Below are the code and all the weights of a small trained network. Each question names an input and a target symbol and asks about switching units off, where a switched-off unit gives its printed mean instead of its output.

import numpy as np


def w(rows, s, z=0):
    codes = np.array(rows[::2]) - 128.0
    scale = np.full(codes.shape[1], s)
    scale[-1] = z or s
    return codes * scale


def f(y):
    return np.maximum(y, 0)


def softmax(a):
    e = np.exp(a - a.max(-1, keepdims=True))
    return e / e.sum(-1, keepdims=True)


def log_softmax(a):
    a = a - a.max(-1, keepdims=True)
    return a - np.log(np.exp(a).sum(-1, keepdims=True))


def net(x, mask):
    ids = ['ΘΛΞΠΩαβζτ'.index(c) for c in x.split()]
    T = len(ids)
    res = E[ids] + P[:T]
    r = res
    for j in range(3):
        rows = slice(3 * j, 3 * j + 3)
        q, k, v = (r @ M[0][rows].T for M in (Q, K, V))
        z = softmax(np.where(np.tri(T) > 0, q @ k.T / 3**0.5, -1e9)) @ v
        o = O[0][rows]
        res = res + np.where(mask[j], z, o[:, -1]) @ o[:, :-1]
    y = f(res @ A[0][:, :-1].T + A[0][:, -1])
    res = res + np.where(mask[3:19], y, B[0][:, -1]) @ B[0][:, :-1]
    return log_softmax(res[-1] @ U[:, :-1].T + U[:, -1])


Q, K, V, O, A, B = {}, {}, {}, {}, {}, {}
E = w([
[120,173,124,128,99,108,94,214,104,132,219],'Θ',
[75,191,102,139,103,143,162,79,126,64,150],'Λ',
[109,101,163,109,15,113,111,131,205,109,134],'Ξ',
[212,126,204,163,9,178,98,108,92,187,130],'Π',
[142,129,52,117,99,196,207,146,212,204,163],'Ω',
[101,194,138,162,77,89,152,187,217,182,110],'α',
[168,157,215,175,184,109,253,219,141,120,74],'β',
[136,148,174,73,52,104,208,122,73,168,80],'ζ',
[135,185,155,148,158,112,92,45,143,158,161],'τ',
],0.017)
P = w([
[70,2,22,163,228,137,21,115,66,112,136],'0',
[77,95,114,124,161,80,137,55,168,144,239],'1',
[72,128,131,132,144,76,135,77,178,120,226],'2',
[83,138,129,141,131,85,123,102,165,106,213],'3',
[81,152,142,151,114,87,126,96,161,109,197],'4',
[76,172,158,147,104,85,112,110,171,108,183],'5',
[81,193,160,158,113,81,102,117,153,102,165],'6',
[83,202,170,149,91,79,96,124,157,101,153],'7',
[79,209,175,155,88,81,108,143,146,99,149],'8',
[87,210,188,155,80,102,97,153,147,71,141],'9',
[90,217,187,154,66,94,106,159,124,93,144],'10',
[89,239,202,160,62,85,85,168,134,88,109],'11',
[104,241,201,156,63,92,95,158,116,78,124],'12',
[86,216,185,157,54,108,115,154,141,86,123],'13',
],0.0075)
Q[0] = w([
[49,154,127,123,85,7,149,113,219,152,240],'head 1',
[74,216,163,128,78,147,132,130,187,133,212],'head 1',
[137,74,125,75,189,139,156,141,53,145,41],'head 1',
[124,137,150,130,122,63,138,108,140,131,187],'head 2',
[127,77,85,119,139,123,99,119,167,122,113],'head 2',
[158,183,175,84,79,161,162,108,200,104,189],'head 2',
[110,86,112,63,141,103,112,142,97,127,159],'head 3',
[103,125,113,110,163,106,87,76,125,92,146],'head 3',
[116,227,180,174,49,130,178,138,139,104,187],'head 3',
],0.012)
K[0] = w([
[183,214,218,85,114,142,170,117,78,102,94],'head 1',
[154,178,189,143,67,145,152,143,77,117,7],'head 1',
[71,116,55,109,152,74,97,104,201,127,136],'head 1',
[137,76,104,171,134,139,115,123,142,59,80],'head 2',
[169,151,154,148,136,118,138,143,142,119,170],'head 2',
[155,83,100,143,153,147,104,165,93,124,81],'head 2',
[119,161,143,150,124,66,144,71,153,116,172],'head 3',
[128,135,137,108,97,177,155,148,124,80,126],'head 3',
[63,85,88,116,158,173,53,162,116,113,41],'head 3',
],0.013)
V[0] = w([
[33,136,113,102,158,117,67,162,171,90,145],'head 1',
[173,134,189,140,116,122,67,99,101,125,176],'head 1',
[144,82,148,255,143,129,125,150,177,135,141],'head 1',
[127,182,106,12,98,25,125,88,204,211,131],'head 2',
[120,141,119,161,111,119,52,154,185,58,192],'head 2',
[82,97,53,119,165,209,146,121,151,173,155],'head 2',
[157,121,128,136,181,146,74,47,84,186,147],'head 3',
[62,175,72,121,174,10,173,131,40,104,143],'head 3',
[137,209,136,151,105,122,149,180,64,236,201],'head 3',
],0.0078)
O[0] = w([
[135,186,193,15,88,133,125,122,128,238,177,1],'head 1',
[186,51,195,143,153,207,76,147,59,98,146,202],'head 1',
[116,94,203,185,160,116,128,151,241,178,158,145],'head 1',
[121,136,110,103,66,77,110,20,240,154,181,65],'head 2',
[220,115,113,52,123,171,87,132,105,85,91,238],'head 2',
[121,144,115,110,69,173,225,81,75,143,100,157],'head 2',
[46,167,215,78,147,188,92,114,98,97,130,139],'head 3',
[90,110,52,153,131,183,78,127,200,175,49,96],'head 3',
[2,32,69,108,127,53,19,159,124,99,99,91],'head 3',
],0.0082,0.0055)
A[0] = w([
[148,127,67,134,164,150,85,134,122,83,171,76],'neuron 1',
[106,181,118,81,192,120,172,145,148,187,150,139],'neuron 2',
[126,120,50,130,217,170,126,93,95,149,219,190],'neuron 3',
[129,141,95,136,119,110,160,160,177,21,111,71],'neuron 4',
[137,100,129,140,163,178,154,135,109,67,116,100],'neuron 5',
[76,152,78,117,227,131,124,130,174,140,78,57],'neuron 6',
[86,149,56,96,70,198,129,140,132,158,151,115],'neuron 7',
[62,80,111,162,79,148,48,94,80,197,134,104],'neuron 8',
[107,156,115,92,64,140,142,159,138,120,162,114],'neuron 9',
[155,110,182,129,151,160,80,183,190,162,147,207],'neuron 10',
[141,90,138,56,107,133,157,196,135,160,134,175],'neuron 11',
[108,121,168,212,115,106,145,149,163,130,124,3],'neuron 12',
[139,146,127,176,167,56,150,144,134,130,62,92],'neuron 13',
[112,85,155,108,147,99,133,146,91,95,163,69],'neuron 14',
[51,106,115,145,177,151,82,138,82,177,84,159],'neuron 15',
[137,66,141,40,131,190,143,2,138,194,118,58],'neuron 16',
],0.0097,0.007)
B[0] = w([
[143,77,156,118,57,159,138,119,155,95,79,160],'neuron 1',
[80,101,135,174,106,176,91,35,109,179,161,159],'neuron 2',
[113,187,213,136,89,181,16,194,50,142,79,157],'neuron 3',
[121,114,153,129,75,93,177,85,137,226,203,206],'neuron 4',
[108,127,96,95,91,146,105,149,126,188,100,202],'neuron 5',
[130,168,158,101,148,158,199,171,73,82,50,152],'neuron 6',
[38,145,121,157,151,74,71,103,112,125,132,170],'neuron 7',
[194,201,102,114,155,104,223,161,127,95,167,184],'neuron 8',
[92,154,109,49,142,107,102,114,179,139,115,184],'neuron 9',
[130,81,118,76,246,124,103,148,211,140,149,247],'neuron 10',
[94,69,40,171,125,63,114,182,80,137,86,179],'neuron 11',
[152,148,108,120,152,106,105,75,29,155,119,179],'neuron 12',
[113,86,125,138,85,148,57,122,178,27,192,172],'neuron 13',
[123,133,62,126,79,102,113,122,177,195,126,164],'neuron 14',
[183,159,203,77,123,159,255,119,93,113,139,198],'neuron 15',
[227,126,51,129,138,119,138,96,161,68,95,155],'neuron 16',
],0.0074,0.012)
U = w([
[139,105,100,62,112,86,155,138,144,92,61,51],'Θ',
[127,159,103,145,100,165,105,132,162,255,56,63],'Λ',
[210,132,146,105,107,141,135,94,121,195,169,43],'Ξ',
[115,124,160,99,105,89,74,153,75,170,188,67],'Π',
[107,149,121,148,47,112,129,85,93,116,127,176],'Ω',
[133,79,87,143,98,85,62,79,142,126,118,252],'α',
[119,51,189,207,114,138,130,133,124,119,139,199],'β',
[94,159,173,190,149,74,173,137,175,156,130,241],'ζ',
[108,149,186,92,140,147,65,46,133,90,120,62],'τ',
],0.0062,0.0033)

Each question gives the input, a string of symbols that net reads in full, and the target symbol t.
The units are the heads (3 rows each of Q, K, V and O) and the neurons (one row each of A and B). Each row of codes is followed by its name. A weight is (code - 128) times the scale printed after its matrix; where a second scale follows, it is the last column's (O, A, B and U).
mask holds one flag per unit, heads first, then neurons. A switched-off unit (its flag False) gives its mean, the last column of its rows in O or B, instead of its output. The means were averaged over made-up inputs and are rounded, as every weight is.
A unit's drop is (log p(t) with every unit on - log p(t) with that unit switched off) / (log p(t) with every unit on - log p(t) with every unit switched off).
The circuit of an input: a set's keep is (log p(t) with only the set's units on - log p(t) with every unit switched off) / (log p(t) with every unit on - log p(t) with every unit switched off). Starting from the 12 units with the biggest drops (on a tie, the unit counted first), units are removed one at a time, each time the one whose removal leaves the highest keep (on an exact tie, the one counted first), for as long as the keep stays at least 0.8.
circuit, biggest first: the units of the circuit, biggest drop first
unit that matters most: the unit with the biggest drop
k most important neurons: the k neurons with the biggest drops, biggest first
which heads matter: for each layer, one digit per head in row order, 1 if its drop is at least 0.15 and else 0, layers parted by /
input ζ Ω Π τ τ Π Ξ, target ζ: circuit, biggest first	(head 2)
input Θ ζ Θ Ω Θ Λ Ξ ζ ζ Π Ξ, target Θ: which heads matter	011
input Π Ξ Ω Ξ ζ τ Ξ Θ τ Ω Ξ, target Π: which heads matter	011
input Λ β Θ, target Λ: circuit, biggest first	(head 3; neuron 3)
input α Π τ Π α Ω ζ α β Π Π Ξ Π Ω, target β: which heads matter	100
input Ω β Θ τ ζ Ξ τ α, target Ω: which heads matter	110
input Θ Ξ Ξ Ξ Θ α ζ ζ Ξ Ξ ζ τ Λ α, target Ω: 3 most important neurons	(neuron 10; neuron 4; neuron 7)
input Ξ Θ Θ α ζ β Θ Ξ Ξ Ξ, target Ξ: 2 most important neurons	(neuron 4; neuron 7)
input Ξ Π Ω α Ξ, target Ξ: which heads matter	001
input Ω Ξ τ Ξ α α τ τ Θ Ξ ζ Ξ, target Ω: circuit, biggest first	(head 2; neuron 10)
input β Ω α Θ, target β: circuit, biggest first	(head 2; neuron 9)
input ζ Π ζ Ξ β Θ Ξ β ζ Ω, target ζ: which heads matter	011
input β τ Ξ τ Λ β α ζ τ Ω Θ Θ Π, target β: which heads matter	110
input Ξ α Ξ τ, target Ξ: circuit, biggest first	(head 3)
input Θ Θ Ξ Ξ Θ Ξ τ α, target Θ: 2 most important neurons	(neuron 6; neuron 4)
input α Ω Ξ Ξ ζ Ξ Θ β β Θ Ω Ξ Ξ Ξ, target α: circuit, biggest first	(head 3; neuron 15)
input Ω τ Θ Θ τ Ξ Π Θ Ξ ζ α ζ, target Ω: circuit, biggest first	(neuron 10; head 2)
input Ξ Π Ω Θ Ω Ξ Ω α ζ Θ, target Ω: circuit, biggest first	(head 1; neuron 10)
input τ Ξ Ξ α Λ ζ Ξ, target τ: 2 most important neurons	(neuron 11; neuron 9)
input α α Ξ Ξ Θ Ξ Ξ Ξ, target α: circuit, biggest first	(neuron 15; head 3)
input α Ξ Ξ Π Θ Λ Θ τ ζ τ, target Ω: circuit, biggest first	(head 1; neuron 10)
input Ω Λ τ Ξ τ α ζ τ ζ Π Ξ τ Ξ, target Ω: which heads matter	010
input τ Ξ α, target τ: which heads matter	001
input β Θ Ξ β τ, target β: which heads matter	010
input α β α α Π α Ξ τ Π Θ α, target α: 2 most important neurons	(neuron 15; neuron 12)
input τ τ α Ξ Λ, target τ: which heads matter	101
input ζ α ζ Θ Θ Ξ β Π ζ Λ Ξ Π Ξ τ, target β: unit that matters most	head 1
input Ω Π Ω τ Ξ τ Π β Π τ τ Ξ Θ Θ, target Ω: which heads matter	010
input α τ τ α Θ Ξ Π Π Λ β Ω Θ Θ τ, target α: 2 most important neurons	(neuron 15; neuron 13)
